Below is a small trained network, with its code and all its weights. Each question gives an input and a class and asks what happens when units are switched off, that is, made to give their printed mean instead of their output.

import numpy as np


def w(rows, s, z=0):
    codes = np.array(rows[::2]) - 128.0
    scale = np.full(codes.shape[1], s)
    scale[-1] = z or s
    return codes * scale


def norm(h):
    return h / np.sqrt((h * h).mean(-1, keepdims=True) + 1e-5)


def f(y):
    return y / 2 * (1 + np.tanh(0.7978845608 * (y + 0.044715 * y**3)))


def log_softmax(a):
    a = a - a.max(-1, keepdims=True)
    return a - np.log(np.exp(a).sum(-1, keepdims=True))


def net(x, mask):
    res = np.array(x, float).reshape(1, 6) / 4 @ E
    u = 0
    for l in range(2):
        y = f(norm(res) @ A[l][:, :-1].T + A[l][:, -1])
        res = res + np.where(mask[u : u + 4], y, B[l][:, -1]) @ B[l][:, :-1]
        u += 4
    return log_softmax(norm(res)[-1] @ U[:, :-1].T + U[:, -1])


A, B = {}, {}
E = w([
[123,98,174,143,117,131,113,179],'x0',
[134,124,156,102,88,159,125,167],'x1',
[129,131,61,101,152,66,137,91],'x2',
[169,175,2,170,120,195,154,65],'x3',
[105,80,208,73,127,119,83,142],'x4',
[162,194,125,233,133,96,147,215],'x5',
],0.0053)
A[0] = w([
[189,176,85,193,95,163,145,140,92],'L0N1',
[110,125,254,165,113,61,122,229,57],'L0N2',
[131,82,202,24,113,209,111,93,3],'L0N3',
[165,140,108,115,167,84,166,72,71],'L0N4',
],0.0073,0.0024)
B[0] = w([
[112,174,160,186,80,134,149,172,190],'L0N1',
[195,59,107,68,240,110,182,176,255],'L0N2',
[66,180,209,134,2,136,55,115,235],'L0N3',
[121,146,107,94,187,131,73,69,154],'L0N4',
],0.0097,0.0064)
A[1] = w([
[117,155,163,118,70,115,171,188,77],'L1N1',
[124,120,80,144,158,105,143,7,52],'L1N2',
[227,112,94,165,169,94,160,99,3],'L1N3',
[119,164,107,254,104,201,229,136,25],'L1N4',
],0.0078,0.0013)
B[1] = w([
[113,191,62,83,117,110,141,1,193],'L1N1',
[89,185,45,118,199,106,89,217,188],'L1N2',
[43,60,190,68,9,213,167,128,187],'L1N3',
[217,108,116,246,36,120,211,84,255],'L1N4',
],0.0068,0.0045)
U = w([
[47,114,243,78,17,146,27,71,126],'0',
[68,174,18,92,210,119,65,100,7],'1',
[200,152,93,254,55,143,239,104,168],'2',
[190,19,193,62,208,110,218,182,222],'3',
],0.0095,0.0019)

Each question gives the input, the list of numbers given to net, and the class t.
The units are the neurons (one row each of A and B). Each row of codes is followed by its name. A weight is (code - 128) times the scale printed after its matrix; where a second scale follows, it is the last column's (A, B and U).
mask holds one flag per neuron, layer by layer. A switched-off neuron (its flag False) gives its mean, the last column of its row in B, instead of its output. The means were averaged over made-up inputs and are rounded, as every weight is.
A unit's drop is (log p(t) with every unit on - log p(t) with that unit switched off) / (log p(t) with every unit on - log p(t) with every unit switched off).
top k neurons: the k neurons with the biggest drops, biggest first
top k neurons in layer l: the k neurons of layer l with the biggest drops, biggest first
drop when u is switched off: that unit's drop, to one decimal
input [-4,0,2,5,-3,-3], class 1: top neuron in layer 0 -> [L0N4]
input [8,-4,-6,-5,2,-5], class 3: top 2 neurons in layer 0 -> [L0N2, L0N1]
input [8,7,6,4,-3,-5], class 0: top 2 neurons -> [L0N2, L1N4]
input [3,1,6,2,4,8], class 3: top 2 neurons -> [L0N2, L0N3]
input [-5,-7,-1,5,6,-5], class 1: top 2 neurons in layer 1 -> [L1N2, L1N3]
input [7,-4,8,3,6,-1], class 1: top 2 neurons -> [L0N2, L0N3]
input [-7,-2,6,1,7,8], class 1: top 3 neurons in layer 0 -> [L0N4, L0N2, L0N3]
input [-6,2,-1,4,-6,-7], class 1: top 2 neurons -> [L1N2, L0N4]
input [4,-2,-4,-8,-2,-5], class 3: top 2 neurons in layer 0 -> [L0N2, L0N1]
input [3,-6,3,-1,2,-2], class 1: top 2 neurons -> [L0N3, L0N2]
input [-7,-2,-7,-5,-1,6], class 3: drop when L0N2 is switched off -> 0.8
input [-2,0,4,4,2,0], class 1: drop when L0N4 is switched off -> 0.6
input [7,0,-2,-4,-6,4], class 3: drop when L0N2 is switched off -> 1.4
input [6,2,7,4,-6,-8], class 1: top neuron in layer 0 -> [L0N2]
